Here is a tiny trained network, its code and every weight. The questions are about switching its units off for an input and a class, where a switched-off unit gives its printed mean instead of its output.

import numpy as np


def w(rows, s, z=0):
    codes = np.array(rows[::2]) - 128.0
    scale = np.full(codes.shape[1], s)
    scale[-1] = z or s
    return codes * scale


def norm(h):
    return h / np.sqrt((h * h).mean(-1, keepdims=True) + 1e-5)


def f(y):
    return y / 2 * (1 + np.tanh(0.7978845608 * (y + 0.044715 * y**3)))


def log_softmax(a):
    a = a - a.max(-1, keepdims=True)
    return a - np.log(np.exp(a).sum(-1, keepdims=True))


def net(x, mask):
    res = np.array(x, float).reshape(1, 8) / 4 @ E
    u = 0
    for l in range(3):
        y = f(norm(res) @ A[l][:, :-1].T + A[l][:, -1])
        res = res + np.where(mask[u : u + 13], y, B[l][:, -1]) @ B[l][:, :-1]
        u += 13
    return log_softmax(norm(res)[-1] @ U[:, :-1].T + U[:, -1])


A, B = {}, {}
E = w([
[112,151,91,30,130,103],'x0',
[178,156,117,130,182,214],'x1',
[136,155,51,125,166,88],'x2',
[161,182,184,144,127,94],'x3',
[170,160,109,253,195,101],'x4',
[183,128,126,143,59,100],'x5',
[157,43,139,159,107,101],'x6',
[127,105,132,139,201,173],'x7',
],0.0014)
A[0] = w([
[115,169,95,100,161,109,120],'0.n1',
[129,132,137,131,138,125,130],'0.n2',
[117,19,150,166,112,133,112],'0.n3',
[126,169,48,151,169,79,110],'0.n4',
[117,138,131,106,162,130,112],'0.n5',
[99,87,219,117,75,170,96],'0.n6',
[2,100,129,47,137,162,7],'0.n7',
[130,129,23,50,138,154,99],'0.n8',
[150,172,61,126,128,126,125],'0.n9',
[15,84,133,15,119,123,12],'0.n10',
[105,226,176,63,108,113,115],'0.n11',
[132,167,68,71,129,125,94],'0.n12',
[76,79,164,167,174,116,110],'0.n13',
],0.0035,0.002)
B[0] = w([
[69,75,94,121,134,149,161],'0.n1',
[120,126,120,106,119,146,135],'0.n2',
[45,117,133,161,129,66,195],'0.n3',
[91,145,63,103,178,108,191],'0.n4',
[117,106,131,131,121,148,123],'0.n5',
[51,156,41,150,180,94,218],'0.n6',
[251,131,60,105,124,195,170],'0.n7',
[116,71,228,120,161,152,204],'0.n8',
[119,91,105,88,168,141,161],'0.n9',
[217,122,75,138,96,127,225],'0.n10',
[63,96,91,153,103,121,254],'0.n11',
[83,70,170,116,153,135,150],'0.n12',
[76,90,137,60,148,131,158],'0.n13',
],0.0027,0.00071)
A[1] = w([
[154,170,243,231,129,117,34],'1.n1',
[184,127,140,111,136,131,52],'1.n2',
[132,133,117,144,164,180,148],'1.n3',
[188,168,223,212,96,90,71],'1.n4',
[20,87,205,108,169,112,2],'1.n5',
[134,92,99,82,24,1,34],'1.n6',
[118,76,114,159,126,138,145],'1.n7',
[196,132,152,142,173,184,154],'1.n8',
[119,96,98,139,55,85,121],'1.n9',
[77,181,124,163,185,207,162],'1.n10',
[29,87,123,81,165,121,48],'1.n11',
[152,132,149,129,147,106,97],'1.n12',
[189,165,108,154,154,109,42],'1.n13',
],0.0031,0.00074)
B[1] = w([
[121,51,132,35,116,143,193],'1.n1',
[165,153,100,123,145,158,99],'1.n2',
[136,117,137,109,108,89,158],'1.n3',
[124,77,117,4,142,180,185],'1.n4',
[95,120,58,125,197,153,140],'1.n5',
[98,104,202,153,50,108,250],'1.n6',
[106,123,155,117,130,79,147],'1.n7',
[161,136,122,62,89,77,162],'1.n8',
[108,98,180,103,107,132,178],'1.n9',
[117,108,166,130,81,38,214],'1.n10',
[134,77,143,126,214,174,165],'1.n11',
[118,142,97,110,117,156,115],'1.n12',
[162,190,50,100,119,104,110],'1.n13',
],0.0027,0.0011)
A[2] = w([
[170,133,140,126,126,127,136],'2.n1',
[114,142,77,39,162,145,247],'2.n2',
[79,132,182,132,23,156,189],'2.n3',
[219,119,117,67,139,187,44],'2.n4',
[120,183,192,119,183,144,189],'2.n5',
[174,151,175,149,133,157,128],'2.n6',
[90,102,131,147,197,113,80],'2.n7',
[153,161,84,188,173,205,131],'2.n8',
[72,141,148,242,111,62,93],'2.n9',
[160,130,37,175,169,96,104],'2.n10',
[144,2,181,199,87,125,90],'2.n11',
[108,156,111,122,126,135,141],'2.n12',
[191,152,197,125,167,88,215],'2.n13',
],0.0041,0.0011)
B[2] = w([
[117,116,116,109,121,169,128],'2.n1',
[134,62,127,186,112,158,221],'2.n2',
[126,131,251,162,113,94,251],'2.n3',
[223,53,64,75,108,207,172],'2.n4',
[76,43,106,138,125,105,165],'2.n5',
[111,68,117,70,118,132,123],'2.n6',
[43,123,86,125,161,140,156],'2.n7',
[128,123,136,62,41,57,135],'2.n8',
[234,135,83,67,148,243,192],'2.n9',
[94,205,158,160,99,113,138],'2.n10',
[29,159,152,55,94,67,224],'2.n11',
[135,109,142,172,140,115,130],'2.n12',
[119,94,41,121,96,189,165],'2.n13',
],0.0028,0.002)
U = w([
[149,190,195,163,128,148,3],'0',
[226,61,91,73,116,214,163],'1',
[185,249,56,186,136,72,103],'2',
[37,104,98,146,226,126,177],'3',
[92,108,254,98,31,70,185],'4',
],0.0077,0.0038)

Each question gives the input, the list of numbers given to net, and the class t.
The units are the neurons (one row each of A and B). Each row of codes is followed by its name. A weight is (code - 128) times the scale printed after its matrix; where a second scale follows, it is the last column's (A, B and U).
mask holds one flag per neuron, layer by layer. A switched-off neuron (its flag False) gives its mean, the last column of its row in B, instead of its output. The means were averaged over made-up inputs and are rounded, as every weight is.
A unit's drop is (log p(t) with every unit on - log p(t) with that unit switched off) / (log p(t) with every unit on - log p(t) with every unit switched off).
The circuit of an input: a set's keep is (log p(t) with only the set's units on - log p(t) with every unit switched off) / (log p(t) with every unit on - log p(t) with every unit switched off). Starting from the 12 units with the biggest drops (on a tie, the unit counted first), units are removed one at a time, each time the one whose removal leaves the highest keep (on an exact tie, the one counted first), for as long as the keep stays at least 0.8.
circuit, biggest first: the units of the circuit, biggest drop first
unit that matters most: the unit with the biggest drop
k most important neurons: the k neurons with the biggest drops, biggest first
k most important neurons of layer l: the k neurons of layer l with the biggest drops, biggest first
drop of u: that unit's drop, to one decimal
input [-8,1,2,-3,2,-1,-2,-2], class 2: 4 most important neurons of layer 0 : (0.n8, 0.n12, 0.n4, 0.n5)
input [-7,-7,4,2,-2,-4,0,2], class 3: unit that matters most : 1.n5
input [5,3,3,-1,7,0,3,6], class 2: circuit, biggest first : (2.n10, 2.n8)
input [3,0,5,8,-3,-6,6,-1], class 3: 2 most important neurons of layer 0 : (0.n12, 0.n1)
input [0,-3,-6,-8,-5,-5,-8,-3], class 1: circuit, biggest first : (0.n7, 0.n10)
input [3,-4,0,-2,-6,2,2,8], class 1: 4 most important neurons : (0.n7, 0.n10, 2.n4, 1.n10)
input [-5,-1,-1,0,-4,1,-2,5], class 3: 3 most important neurons : (0.n6, 0.n3, 0.n13)
input [-4,8,-2,-3,-1,-4,-2,-8], class 4: 2 most important neurons of layer 0 : (0.n10, 0.n7)
input [-5,1,0,-7,1,1,-8,-6], class 0: 4 most important neurons of layer 2 : (2.n9, 2.n4, 2.n3, 2.n13)
input [-1,-3,-1,4,-4,-5,8,4], class 3: 3 most important neurons : (0.n6, 1.n5, 0.n13)
input [4,4,6,-8,0,3,3,-4], class 3: 4 most important neurons : (0.n12, 0.n8, 0.n7, 2.n9)
input [2,-1,-1,-5,-4,-3,-6,4], class 1: 2 most important neurons : (0.n7, 0.n10)
input [1,2,-7,-7,0,3,-1,3], class 4: 2 most important neurons : (0.n7, 0.n4)
input [-8,7,-4,2,8,3,3,-6], class 1: unit that matters most : 1.n4
input [-7,3,4,-2,5,3,-2,6], class 2: 3 most important neurons of layer 0 : (0.n8, 0.n4, 0.n7)
input [4,-6,6,-6,-8,-1,-7,7], class 1: drop of 0.n7 : 0.7
input [7,6,-3,-1,-1,-5,-7,-5], class 1: drop of 0.n7 : 0.7
input [-5,-6,-3,2,-1,-4,1,3], class 3: drop of 0.n6 : 0.2
input [-3,-6,4,-3,-7,-5,-5,-1], class 1: drop of 2.n4 : 0.1
